Each row is followed by its class.
[ -8  17  -1  -1   0 -13  14  22  21  13 -10   3 -23  13  -9  -7   2 -11
 -13  -8   5  35 -19  -7 -14  -1   4  -1  13  47 -29 -28 -12   5  22 -21
   4  -2   9  12  -7 -17] : suv
[  9   8  24 -51 -12  49  15 -27  -6 -16  40   9 -51  -2 -10  29  27  54
   1 -31   8 -43  21  -4 -39  23  22  30  21  -4  -4 -25  -2  46  24 -34
 -14   1  20  -9  50   0] : Mada
[ -3  17  -9  -3   0 -11   9  16  19  24  -1  21   0  14  -1 -18   6 -12
  -9 -13  14  26 -17  -1 -28 -10   7   2   9  36 -26 -11  -9   9  24 -15
   2   8  26   1  -2 -31] : zosu
[-12  15 -13   5 -17 -15  15  12   9  20 -23  22   0  21  -4   0   2 -13
 -17 -11   9  35 -22  -9 -12  -5  17  -7  14  45 -37 -20 -16  24  15 -25
  15  -2  30   7   7 -27] : Mada
[ 23  -6 -10  17   2  12   7   2  35   4  17 -29   7 -20  -9  -7   0   7
 -11 -19   2  10   2 -37  -3  19   4  -6 -40  13   7  -7 -22  35  21  24
  -8 -34 -27  -2  31  -4] : Mada
[  2  18 -30  20   5   2  -4  -3 -14  11  -9   6  31  -5   4  -6  22  24
 -15 -22 -12 -20  -1  43  16  33  22   4 -17  22  -1   1 -14  10 -10  12
   0   3   5 -12  15   2] : Mada
[ -9  -4 -18  24  32  28  10 -17   5  18  61 -21  -1   8   2  78  -8  -2
  18  20   2   3 -33  44  -8   3  17  -2 -52 -31   0   1 -27 -30   3 -50
  -7 -15 -37 -18 -12 -14] : Domug
[  8  16 -30  13  21   5 -11   1 -12   5   9  -2  43 -14   3  -5  14  18
 -10 -13  -8 -24   7  33  15  22  27   2  -7  19   5   2 -11   3 -21   7
  -8  14 -11 -13   0  11] : lek
[ 16   4 -11  11   7  -5  -8  21  49 -41   1 -11   9 -10   7 -13   3  -8
 -18 -25  -4  22 -19 -14  20 -14 -27   0  12  -2  13 -30 -13   2 -12  35
 -15  -8  16  -2  -4  26] : puzu
[ -4 -11 -13  -3   0  14  18  39  -3 -24   1  -6  33 -43 -10 -16   1  -5
  -6  29 -26  40 -19 -34  -3  29   1   4 -48  22 -11 -21 -13  21   2   3
   3   6  14  18  30 -13] : Dof
[ 17  44   9  -3  -6  11 -14  -9  -1 -12  35  32  21 -26  -4 -59  -2  34
   8  -8  11  26 -24 -10 -11  15  28 -22  -6  79   7   5 -36  -1  13 -11
 -25 -18 -38   7   6 -20] : Domug
[ -2  10  -1   5   8   4   6  -6 -46  53   4   0  69  19  -7  16   4  44
   4  62 -10  25  29 -17  -9  36 -10  -7 -10  -1  15  20 -50   2  55   2
  14 -40   1  -7  10  -1] : movus
[ 11  24 -42  -9 -23  22 -21  -4  12  11  19  -4  -6 -70  18  -7   1 -19
  -2 -20   7 -29 -15  24  -4  27 -17  26  -4 -14  33   3 -39  10  26  18
 -20  42  21   4  35  49] : Fige
[  9  27 -31  15  15   2  -1   6 -16  14   3   7  33 -21   3  -8   8  21
 -14 -12  -6 -20   2  30   5  26  14   6  -6  13   1  -5  -8  -3 -15   7
  -8  14  -6 -12  10  15] : Domug
[ -2  25 -18  16  19  -1  -7   5  -4  12   0  11  42 -17   3 -15  11  19
 -12 -13 -10 -34   9  31   2  29  18   0 -17  16   0  -2  -7   5 -16   5
 -12   8  -6 -15   9  18] : movus
[ 17 -10  -6   5  -9  23 -33 -47   9 -52  65   4  48  12 -13   9   2  18
  11  24 -30  28   7 -42  63  -7 -55  17  -4  10  15   4 -26  21  -5  19
 -32   5 -28   8 -49  19] : lek
[  7  27 -27   4  17   6  -8   8  -7  14   2   4  33  -8   8 -20   9   9
 -12 -24 -10 -24  -1  41  11  22  24  10  -7  20   1   1  -7   1  -6   8
  -8  15   7  -9  11   6] : gisa
[ 11 -15 -13  -7   4   7 -10  32 -26 -21 -11 -32  31 -17   5 -10  11  43
 -21   9 -26  27 -10 -16  -7  25  -7  21 -46  21  -5 -28 -26  35  -9  29
  13 -19   8  -3  30  20] : fafe
[  2  11 -13   1  -4 -12  19  18   9  24 -14  10  -4  15  -6  -7  -3 -21
 -13  -9  10  37 -22 -19 -26  -9  -2 -10  19  35 -39 -29 -12   8  20 -29
   8   3  10  -1   0 -26] : Domug
[ 63  48  10  27  32 -18  17 -15  16  -6  23   5  50   9 -15  12  35   3
  11  23  -7 -30  21 -54  35  15   1  -8  -5   7  17  53 -26  -8  26 -36
 -32  27 -27  24  29  25] : fafe
[ -4  11  -5   1  -7  -9  15  22   7  24 -17  13   0  20  -4 -11   3 -11
 -14   0  10  34 -30 -15 -27 -12  10  -6  18  27 -27 -20 -13  10  20 -29
   3   2  15   4  -2 -23] : Domug
[-50   5 -35   9 -17 -20  23  14 -16  31 -15  36  52 -46 -11   0 -65  24
   7  45  27  40  22  45  14 -22  19 -16 -24 -13 -18  14  24   5  17 -25
  27 -26 -27  17 -16 -28] : Dof
[ 10  22 -24  12   9   7  -7   1 -19   9   4  -3  37 -15   4 -12  17  23
 -11 -15 -13 -27   5  41  10  21  20   9  -4  18   5   3 -14   7 -15   7
  -4  15 -15 -11  11  17] : fafe
[-10 -13 -16  14  25 -19  -1  39  12 -30   1 -52  20 -10   9 -20 -45  -5
   2   5  -8  33  -3  -6  15  -6 -13  11 -49  15  -1 -13  -9  16  -4  22
  -8 -15  33  11   9  -3] : gisa
[  4  25 -28  12   5  -4  -5  -5 -15   5  -7   9  36  -5   1  -6  15  27
 -14 -21 -15 -23  -1  39  20  35  29   6 -17  27   4   5 -12  10 -11  13
  -6   5   8 -10  18   5] : Mada
[ 21  51  -7  -8  19 -18 -28  30  31 -36 -37  -4  39  -2 -10 -41  -1  15
 -18  -1 -13  23  21 -24   5   4  -8  -1 -30  29 -19 -42 -23  11  -7   3
   3 -10   8   6   4  21] : movus
[  6  10 -15  22  19 -14  -5   9  49 -17  11  -7  48 -28   5 -17  -7   7
 -21 -31 -15  29   8  -8   4 -24 -14  11 -51   2  15 -22 -14  24 -15  14
 -33 -16  10 -10   5  14] : movus
[  7  11 -20  16  12  -5 -11   4  -2   5   0   1  18  -8   4 -13  10  21
 -12  -8 -10 -25   4  30   5  18  15   3 -19  19   8   7 -11  -8 -18  14
 -17  -5  -7  -7  12  18] : lav
[ -1   6  -2 -13  -6  18   5  14  11  -7 -20   1  34 -19 -11   4 -25  -1
  -2  11 -11  49  -3 -19   5  -1   3   0 -33  -6 -11 -11 -25   1  15   0
  18 -31   4  29  -8  -2] : Dof
[ 57 -17 -30  12  22  22  -9 -10  -9 -28  28  27  -5 -19 -16   4 -21  -7
   7  -7 -54  39   6   7  19  -6   0  -7  15  14  -5 -11 -10  18  12   1
 -63 -10 -25  19  48   0] : puzu
[ -4  21 -12   1  -3 -17  14  21  25  17 -16  15   2  12  -7 -23   0  -9
  -9  -5  13  27 -15  -7 -10  -7   4  -6  17  34 -24 -17  -1   6  14 -24
  12   4  20   8  13  -6] : vomu
[ -3   9 -11   7  -7 -18   6  10   5  29 -19  13  -2  33  -7  -1   9 -16
 -12 -10  12  27 -18  -9 -11  -6  16  -3  14  40 -38 -23 -12  26  17 -29
  17  -4  28   2   7 -26] : Mada
[-39  42 -29 -15  26   3  11  14 -12   5  19  15  34 -12   0   5 -13  24
  23  25  11 -16 -23   7   7  54  28 -11 -33 -15  20  34  -1   3  47 -10
  17 -40 -61  20  22 -45] : Dof
[ 38  -2 -16  -8  14 -20  -2  31  41 -27 -12 -23  67 -16   9 -30  13  -1
 -13  -7 -22  39  -5 -39  -6 -22 -13   9 -30  10  11 -34 -10   7   8   7
  -8 -25   3  -5  28 -17] : gisa
[-10 -35  14   2  12  22  20   9 -24  -8  39 -10  34 -11  10  54 -42 -36
   8  19 -27  29 -21 -52 -19  16  32   7 -15 -12  25  26  -7  -2 -19 -11
 -17 -33  -3   2  21 -42] : suv
[  3  28 -16  16  16  -6 -13   2  -6  14  -6   9  34 -15   1 -18  16  17
 -11  -9 -13 -33   6  39   6  17  25   4 -18  16   0  -3  -6   1 -18   3
  -9   6  -8 -21   6  17] : movus
[  0  14 -12   1  -2  -7  12  16   6  18 -17  13 -15  12  -7 -11   0 -11
 -12  -7  10  32 -20 -13 -28 -12  10 -10   8  37 -37 -26 -12  12  14 -36
   3   5  12   8   3 -21] : Domug
[ 35 -21   1 -21  57  65 -23   3 -12 -18  -2 -34  49  34 -16  -6  18  11
  -7  23 -14  -4  23  25  -4  13  66 -21 -26 -23  31 -24  -5  18 -14 -44
  -5 -45  -7 -15  35  -6] : gisa
[ -5  17 -12   1  -1 -20  10  18  19  15 -23  13  -7  18  -4 -14   0 -14
  -9 -13   9  29 -16  -6  -7 -16   6 -10  13  39 -27 -15  -2   9  10 -23
  16   4  19   7  -1 -14] : vomu
[ 12  25 -27  13  12  -6  -7   1 -22  11   0  -5  31 -20   7 -10  20  19
 -10 -21 -11 -21  15  46  10  15  19   8  -9  18   8   7  -9   2 -17  11
  -7  28 -10 -13  10  14] : fafe
[  2  19 -21  14  16   3  -5   3  -5   8  -4   5  17  -7   3  -6  13  19
 -15  -7 -10 -24   8  33  10  24  13   5 -10  12  10   0  -7  -7 -20  11
 -11  -5  -5  -7  15  18] : lav
[  9  27 -23  10  15   3 -13   1 -13  10  -3   2  22 -21   3  -5  15  24
 -14 -21 -17 -12   8  39  16  33  15  12 -16  19   3  -3  -7  -8 -14  15
 -11   8 -10  -5   9  13] : suv
[ 22  -7  -6  -1   4  64  13 -25  16 -13  54 -50 -37  -7 -13   3   8   6
  24  -7 -22 -35  20  32  17  11  -3   7 -43  19   9  -2 -24  13  31  11
  21 -32 -53 -30   0 -28] : zosu
[  8  19 -34  13  14  -5  -8  -3  -5   6   0   2  31 -16   6 -11  18  28
 -12 -24 -12 -24   4  29  17  24  14   3  -9  24   9   5  -5   3 -21  10
 -13  16   4  -9  11  20] : vomu
[ -6   4 -10   6  -8 -20  13   7  14  15 -15  13  -2  23  -5  -8   9 -15
 -13 -15  16  27 -22 -10 -12  -7  13  -6   2  44 -30 -18 -11  25  17 -31
  18  -6  28   0   4 -25] : Mada
[-13  14  -2   1  -6 -16  22  17  15  18 -17  14  -8  -2  -2 -18  12  -4
 -11  -8  13  21 -23  -3 -19  -5  11 -18   5  40 -44 -22 -14  21  24 -19
  12  -1  26   3  -2 -29] : Dof
[ -2  -1  -6   1  11  31 -19  26  14 -37 -16   0  66 -25  -3 -16  -8 -12
 -11  -1 -27  38 -14 -46  21  24 -15  13 -25  21  12 -27 -16  17 -31   7
  -2  -2 -15  28 -32  -5] : suv
[  0  11 -13  -3   6 -10  10  16  17  18  -6  22  -1  15  -1 -22   4 -17
  -8 -16  14  26 -16  -1 -29  -9   8  -4   9  38 -26  -6 -12  11  28 -20
   3   5  26   5  -2 -31] : zosu
[  1   6 -15   5  -2  -3  -1  22  12  23 -15  25   4  18  -3 -10   9 -12
 -11  -5  12  22 -23 -12 -20 -17  14 -14  20  35 -28 -23 -16  15  10 -28
   1  13  31  11   0  -8] : puzu
[ 17 -29 -38   7  11 -19  -3  28  15 -18  40 -18  15  -4  -1   3 -24  -5
  -7  -5 -11  20   9 -26 -12   0  -2  18 -59  20  -7   9  -1  -8 -11  28
   0 -19  14  15  30  30] : zosu
[ 38  32  -3  10  -5  30 -12 -19  42   3  37   4  28 -29 -12 -10   5  -1
   3 -10   1 -16 -35 -11   5   7  33   7 -33  33  19   9 -41  -1  30 -58
 -17 -36 -86 -17 -29 -21] : Fige
[  6  46   2  -1   1  49   2  47  64  -6  47  16  54 -35  -9 -14 -37  -1
   7  11  19  -1  48   7 -23  19 -21   2 -32 -38  -5 -37  15 -42 -11   2
  37 -32 -60  -5  21  12] : Fige
[  4  26 -36  11  25  -2  -5   6 -11   5  11  19  32 -20   8  -6  17  18
 -11 -20  -9 -29   2  36   6  31  17  10 -13  21   7  15  -4   1 -11  16
 -13  24   2  -7  -1   3] : zosu
[ 23  -2 -14   6 -23  31   2  47  33 -28  33 -42  38   1  -9 -52 -24 -24
 -11 -13  11  39   9 -37 -12  21   3  26 -30  15 -14  -4 -21  -7  17 -24
   0   0   6   8  42   4] : gisa
[ 10  -4 -17  12  14  27   6  14  19 -38  26 -47 -10 -22 -10   5 -40   4
   1  -8  -3  30  31 -49  -1   7 -14  -5 -39  32 -15  -5 -45  43  16  -4
 -19   1  -9  25  -9  -1] : lek
[ 14  26 -33   7  16   1  -5   6 -20  14  -2   8  29 -12   3   3  12  21
 -16 -16 -12 -21   0  26   4  23  24   0  -5  19   2   0 -14   5  -9   5
 -11  15  -9 -12   8   9] : Domug
[-22  -2 -32 -19 -74 -11   9 -10  16  13  -7   5  59 -12 -10 -63 -43  12
 -11   9   9  27  -5   6  25 -19  -4  10 -21  43 -30   0  19  30  13  -7
 -11  27  46   2  39  -7] : gisa
[ 33   9 -11   4   3  21   6  11   0 -14  23  15  21 -12  -1  -2 -16 -25
   3  -8 -23  36  16 -79 -12  18 -28  11  13  20 -18 -18 -24 -11  -3   7
   6 -17  17  21  41   6] : puzu
[ 18  16  -1   9  47  -5  -6  33  -1 -39  25 -22 -13 -15 -10  -5  -7  17
  -3 -12  -5  19  19 -29  11  30   0  17 -49  54  -5 -14 -18   3  -7  -5
  16 -27 -18  20  -7  21] : suv
[ 41   6 -34  12  18 -36 -11   9  -7 -43   6  39  59 -45  -5   7   3   7
  -8  18 -25  79   5  44  59 -19 -16   7 -54  19  22  16 -17 -21  15 -15
   7   1 -24   7 -12  27] : suv
[ -8  19  -5  -3  -7  -5  10  23  22  29 -10  15 -11   4  -4 -15  -8 -21
 -11  -9  20  31 -13  -2 -27  -3   0 -10   3  31 -27 -27  -6   1  21 -27
   6  -1  16   4   4 -11] : Fige
[ 10  21 -32  16   6   3  -4   2 -14  10   4  -6  32 -15   4  -5  15  17
 -12 -18 -20 -26   3  40  10  21  17   4   1  31  -2  -4 -16   4 -18  13
  -9  19 -19  -7   7  16] : fafe
[  2  15 -16  -7  -7  -9 -29  26  34 -20  23   3  16  14  -1 -20  -8   6
 -16   5  11  15   2 -44 -28   3  -3  -2 -40 -18  -4   6 -12  23  21   9
 -10 -18 -22  -3  27  15] : movus
[ -3  11 -10  -4  -7 -11  11  23  24  21 -10  13   7  15   0 -29  -1 -18
 -14  -9  12  26 -21  -6 -21 -17   6  -2  16  40 -33 -25  -7  11  22 -24
   8   2  27   6   5 -16] : gisa
[ 10  20 -29  14  13   6  -4   1 -19  16   4  12  30 -11   2  -7   7  23
 -15 -14 -10 -24   0  25   3  24  19   1 -13  19  -3   3 -11   4 -16   7
 -10  10  -1  -7   9  17] : Domug
[ 11  13 -21   7 -14   8   3  -3 -21 -16   5 -21  21 -73 -17   9  21  45
  -7  37   0  35  35 -13  22  14 -25   8 -42  43  -3 -10 -65  18  29 -15
   7  46   4   7 -64  22] : Dof
[  2  25 -29  13  14   4  -3   1   1  11   2  -1  32 -10   7 -21  13  14
 -15 -16  -7 -25  -2  39  14  21  23   6 -13  17   6   4  -5  -8 -11   7
 -10   9   1  -8   9  12] : gisa
[ 20  10  -2 -25  22 -25  -4  22 -21 -25 -23 -38  -8 -12   5  -3  12 -18
 -19 -35 -29  30 -18 -26   6   3  22  30 -22  30   8 -25  -1  21 -30  22
   2  10  30  -8  34   1] : fafe
[  1  10  -7   2 -11  -9   7  15  10  18 -17   2  -3  16  -6 -19   8 -10
  -9  -4   7  21 -19   3 -16 -14   3  -6  18  41 -35 -21 -16  18  17 -24
   6  16   4  10  -1  -8] : fafe
[ 32 -11 -17   3  -7   6 -29   1  -1 -11 -24  -7  36 -44  17 -22   5   2
  -6  -2  28  25 -18 -23   4  12 -15  18  -7 -52  12  16 -21  -2  30 -13
 -10 -10 -17  11  23  27] : gisa
[  2   0 -35  28 -12  21  -2 -32  -8  48  -1  16  37 -17 -22 -27 -32  39
  19  32  14  33  34  15  23  31 -36 -16 -29   9 -40 -11 -11  26  45   0
   6 -36 -24  30  52   4] : Mada
[  9   6 -16  11   6  16 -22  31   6 -19  -3 -32  14 -22   2 -41 -30   6
  -6 -19  13  26  -1 -57  -7  51 -13  14 -30  26 -27 -14 -24  23   9   2
   1 -34 -15  28  36   5] : suv
[  6  18   9 -31  -9 -41   7 -48  23   1 -50  32  55   1  18  -5   3  20
  15   5   9 -15 -46 -28  34 -11 -33 -46  44  22  25  33 -26  18  55  17
  12 -36   2   3 -22 -11] : vomu
[  9 -13 -11  22  27 -31  11  56   8  -4   8   1  62 -13  12 -12 -24  11
 -22  -3   2  42 -20 -41  -1   6  -7  23  10  17 -12 -17  -6  25   6   5
  -9 -37  16   9  17   4] : gisa
[ 22 -13  -9 -11  -4  -2  -6  17   7 -26 -34 -26  58 -20  -1 -17   8  24
  -7  11 -10  26  -8   1   6  13  -2 -12 -46   1 -14 -16 -25 -10  10  10
  22 -35   2  -2  12   6] : Dof
[  3  31 -29  12   9   5  -7   5  -4  14   7   6  24 -24   5  -8   6  19
 -13 -17  -6 -28   6  39  14  32  11   2 -23  20   8   0  -6  -1  -9   8
 -14   9  -4 -13  11  18] : Fige
[  6 -11 -28   7  12 -26   4  15  -3   6   8  -3   7  10 -17   5  -4  -7
  -9   9 -15  30  10 -64  -3  20 -21  14 -42  26  -5   3 -10  30  20  22
   5   0  10  26   6   7] : Mada
[ -11    0  -17  -11   13    1    2   33   -5  -13   13  -17   39  -39
   -1   11  -31   26   -7   -4  -20   61    2  -21   -6    5   12   12
 -114    9   -6   -2  -24   33    4   16    3  -17   18   10   11  -22] : Dof
[  6  20 -26  17  11  21 -13   6 -18  11   4  15  30  -9   2 -12  20  24
 -10 -16  -9 -29  -2  27  16  28  25   5   4  20   8   0 -12  -1 -21   7
 -10  13   6  -2   7  20] : puzu
[ -5  21 -27  10  10   3   1   1 -16  10   0   4  23 -24   1 -10  19  28
 -12 -17 -13 -28   2  31  11  31  27  -1 -14  20  -9   0  -8  12  -8  11
 -10   6  -4  -6   3  -5] : Dof
[ 18  19   2   7  25 -18  -5  38  28 -32 -43   2  21 -24  -1 -20 -13   9
  -7  -8  12  43  -5  22   5  -5   6 -13 -62   2 -21 -20 -11  17  12  -9
  20 -15  -5  -2   8 -18] : Mada
[  4  16 -41  -3  36  29  -6 -11  29   4  32 -13  45 -16  -2  50  -4  26
   2   2   0  25  25 -10   5  25 -23 -30 -80 -13 -12 -14 -20  18   8  -5
 -51  47   0  30  28  10] : gisa
[-12  10 -12   9  -3 -13   8  19  24  14  -3  18 -11  15   0 -28   4 -16
  -9 -10  23  20 -27   4 -21  -8   3  -4  12  38 -32 -10  -4   6  17 -13
   5   5  19   3  -9 -24] : zosu
[  8  -1 -43  13   9 -11 -15  42   8 -29 -34 -24  10  -4  12 -11   7   1
  -5 -17 -38  60 -22 -23  -1   2 -18  14 -58   8 -12 -17 -19   7  -1   5
 -15  -1   8  32  36 -14] : vomu
[ -3   6 -15  -4  -2  12  -7  -8 -34  11  19 -10  -2  18   3  29 -14  24
  18  -5 -20  25  27  14 -15  14   5  -2  -4 -23 -50 -15   5   2  11  -5
 -29 -15  -8   0  49 -54] : Dof
[-32  -3  -6  12  28  14  36 -29  -5  39 -11 -21  -9 -45  26  28  56  28
   4 -24  23  -1 -41 -17   9  36 -14 -24 -31  -4   0 -23 -11  29  14   9
  12 -45   7   1  44 -27] : Dof
[  8  -1  -9 -10  -5   1 -33 -22  -1  -3  24 -11  17 -48   6 -53 -15 -19
  15   0   0   9  -5 -60 -13   8 -36  19 -21  55  21  -9 -42  29  11  24
  14 -22 -26 -12 -32 -23] : lav
[ 31  -5   0  -1  18  -5 -13  27   7   4  17 -24  13   4 -18  17 -13  11
 -11  14   9  35  17 -17 -13  21  12   4 -13 -12   0  -5  -8 -10  10  -2
 -37   0 -28   1  23  14] : lav
[ -9  33 -15   2  47 -24   1 -39  19  -7  17  34 -39  61   3  62   7  -4
   5  25 -58   0 -51 -18 -21  -3 -20   3 -59  24 -33 -17 -45  -4  11   1
  18 -54  26   5 -19 -17] : Mada
[  4  29 -29  13  10  -1 -10   3  -3  11   9   6  20 -24   4 -16   5  12
 -12 -18  -6 -23   5  40  15  28   7   4 -24  22  10   0  -3  -3 -11  13
 -12   7  -6 -16   4  17] : Fige
[ -1  14  -8   4  -6 -13  13  19  14  16 -17   2 -12  21  -2  -8   8 -23
 -10 -10   7  18 -18   0 -22 -18   7  -9  23  34 -39 -23 -10  16  11 -29
   8  17   7   4   4 -16] : fafe
